Here is a tiny trained network, its code and every weight. The questions are about switching its units off for an input and a class, where a switched-off unit gives its printed mean instead of its output.

import numpy as np


def w(rows, s, z=0):
    codes = np.array(rows[::2]) - 128.0
    scale = np.full(codes.shape[1], s)
    scale[-1] = z or s
    return codes * scale


def norm(h):
    return h / np.sqrt((h * h).mean(-1, keepdims=True) + 1e-5)


def f(y):
    return np.maximum(y, 0)


def log_softmax(a):
    a = a - a.max(-1, keepdims=True)
    return a - np.log(np.exp(a).sum(-1, keepdims=True))


def net(x, mask):
    res = np.array(x, float).reshape(1, 5) / 4 @ E
    u = 0
    for l in range(3):
        y = f(norm(res) @ A[l][:, :-1].T + A[l][:, -1])
        res = res + np.where(mask[u : u + 10], y, B[l][:, -1]) @ B[l][:, :-1]
        u += 10
    return log_softmax(norm(res)[-1] @ U[:, :-1].T + U[:, -1])


A, B = {}, {}
E = w([
[186,71,2,189,27,89],'x0',
[127,127,130,127,127,128],'x1',
[132,128,127,127,130,125],'x2',
[226,22,154,135,169,143],'x3',
[23,47,154,158,190,28],'x4',
],0.0045)
A[0] = w([
[254,40,232,239,173,165,164],'L0N0',
[51,169,136,186,112,82,31],'L0N1',
[104,189,190,85,136,111,158],'L0N2',
[230,215,117,11,154,209,135],'L0N3',
[129,106,91,231,69,131,141],'L0N4',
[217,126,161,61,58,177,135],'L0N5',
[49,77,146,158,205,27,72],'L0N6',
[115,93,77,224,122,80,3],'L0N7',
[164,112,100,120,34,89,115],'L0N8',
[155,80,128,181,60,114,61],'L0N9',
],0.0059,0.0025)
B[0] = w([
[88,40,126,161,190,226,253],'L0N0',
[138,114,148,127,159,57,173],'L0N1',
[89,144,59,107,163,144,204],'L0N2',
[108,54,161,40,87,139,239],'L0N3',
[197,92,27,93,191,48,207],'L0N4',
[210,209,126,105,210,208,204],'L0N5',
[173,179,154,179,131,120,249],'L0N6',
[68,98,87,106,67,67,183],'L0N7',
[120,196,68,139,254,105,195],'L0N8',
[145,153,50,30,102,96,178],'L0N9',
],0.0055,0.0051)
A[1] = w([
[117,166,207,166,210,166,110],'L1N0',
[138,208,197,67,88,65,125],'L1N1',
[147,154,136,67,116,169,172],'L1N2',
[195,56,90,145,133,110,142],'L1N3',
[182,183,99,120,175,145,70],'L1N4',
[144,221,66,92,58,46,121],'L1N5',
[254,186,128,60,65,196,114],'L1N6',
[101,140,218,116,137,150,64],'L1N7',
[124,121,169,113,86,215,3],'L1N8',
[117,85,232,162,103,179,89],'L1N9',
],0.0086,0.004)
B[1] = w([
[189,113,218,158,164,103,252],'L1N0',
[32,164,70,170,140,192,188],'L1N1',
[77,139,92,48,9,132,224],'L1N2',
[48,147,153,100,129,165,249],'L1N3',
[188,215,128,131,59,159,181],'L1N4',
[179,101,239,139,100,106,240],'L1N5',
[83,72,158,240,195,48,253],'L1N6',
[180,97,1,212,88,76,187],'L1N7',
[117,154,168,17,173,125,162],'L1N8',
[228,74,186,135,120,49,178],'L1N9',
],0.0074,0.0049)
A[2] = w([
[184,171,132,123,3,148,33],'L2N0',
[126,214,142,113,114,111,227],'L2N1',
[152,75,90,92,101,104,151],'L2N2',
[28,50,89,130,100,161,25],'L2N3',
[205,86,98,94,160,211,52],'L2N4',
[84,184,99,191,168,78,114],'L2N5',
[138,60,125,202,158,102,238],'L2N6',
[153,152,68,141,149,207,4],'L2N7',
[104,216,80,129,74,66,146],'L2N8',
[119,159,143,196,208,176,60],'L2N9',
],0.011,0.0033)
B[2] = w([
[174,123,108,81,186,134,149],'L2N0',
[100,114,54,116,163,142,185],'L2N1',
[98,185,170,146,143,175,177],'L2N2',
[63,111,101,80,153,169,171],'L2N3',
[144,199,155,139,93,117,185],'L2N4',
[171,176,157,99,118,134,200],'L2N5',
[85,113,92,119,105,151,254],'L2N6',
[166,164,81,203,3,154,147],'L2N7',
[150,75,150,139,102,126,203],'L2N8',
[136,144,96,155,162,86,176],'L2N9',
],0.013,0.009)
U = w([
[1,114,77,80,129,194,252],'0',
[228,91,84,68,125,115,110],'1',
[91,248,107,166,184,63,62],'2',
[95,99,119,130,17,39,147],'3',
[161,172,226,82,155,214,49],'4',
[157,221,88,196,40,187,74],'5',
[117,41,165,214,188,99,156],'6',
],0.019,0.0024)

Each question gives the input, the list of numbers given to net, and the class t.
The units are the neurons (one row each of A and B). Each row of codes is followed by its name. A weight is (code - 128) times the scale printed after its matrix; where a second scale follows, it is the last column's (A, B and U).
mask holds one flag per neuron, layer by layer. A switched-off neuron (its flag False) gives its mean, the last column of its row in B, instead of its output. The means were averaged over made-up inputs and are rounded, as every weight is.
A unit's drop is (log p(t) with every unit on - log p(t) with that unit switched off) / (log p(t) with every unit on - log p(t) with every unit switched off).
The circuit of an input: a set's keep is (log p(t) with only the set's units on - log p(t) with every unit switched off) / (log p(t) with every unit on - log p(t) with every unit switched off). Starting from the 12 units with the biggest drops (on a tie, the unit counted first), units are removed one at a time, each time the one whose removal leaves the highest keep (on an exact tie, the one counted first), for as long as the keep stays at least 0.8.
circuit, biggest first: the units of the circuit, biggest drop first
k most important neurons: the k neurons with the biggest drops, biggest first
k most important neurons of layer l: the k neurons of layer l with the biggest drops, biggest first
drop of u: that unit's drop, to one decimal
input [-6,-2,-4,-1,1], class 2: circuit, biggest first : L2N9
input [0,6,-7,-1,8], class 2: 2 most important neurons of layer 0 : L0N6; L0N3
input [0,-4,-2,-3,-5], class 0: 2 most important neurons : L0N3; L1N2
input [7,-1,5,0,-4], class 1: 3 most important neurons : L1N4; L0N0; L1N5
input [1,2,-3,-4,1], class 3: 4 most important neurons : L0N5; L1N5; L0N1; L2N3
input [2,1,-8,-5,-3], class 1: 2 most important neurons : L2N0; L1N4
input [-1,-3,-4,0,5], class 2: 2 most important neurons of layer 0 : L0N0; L0N6
input [-4,6,-4,1,7], class 6: 2 most important neurons : L1N0; L0N8
input [-7,-5,-5,-1,-7], class 0: 3 most important neurons : L1N2; L0N3; L0N0
input [-6,1,-4,0,2], class 2: 2 most important neurons : L0N0; L0N2
input [-4,8,0,0,1], class 2: 2 most important neurons : L1N0; L0N0
input [1,8,7,-2,-2], class 1: 3 most important neurons : L1N4; L0N8; L1N2
input [4,-8,6,-2,-4], class 1: 2 most important neurons : L1N4; L0N0
input [-8,-5,1,0,0], class 0: circuit, biggest first : L2N5
input [-1,6,-6,-4,-6], class 0: 2 most important neurons : L1N2; L0N3
input [-4,0,0,0,8], class 2: 2 most important neurons : L0N0; L2N8
input [8,-3,7,5,0], class 5: 2 most important neurons of layer 0 : L0N8; L0N3
input [1,3,0,-3,-3], class 1: 2 most important neurons of layer 0 : L0N8; L0N0
input [-3,6,-5,1,4], class 6: 2 most important neurons of layer 0 : L0N8; L0N4
input [5,6,0,-3,-8], class 1: circuit, biggest first : L2N0
input [2,4,0,-2,-8], class 1: 3 most important neurons of layer 1 : L1N4; L1N2; L1N6
input [2,-4,0,-1,2], class 3: 3 most important neurons of layer 0 : L0N7; L0N5; L0N0
input [-4,1,0,2,1], class 6: drop of L1N0 : 0.9
input [0,-4,6,8,0], class 4: drop of L0N0 : 1.2
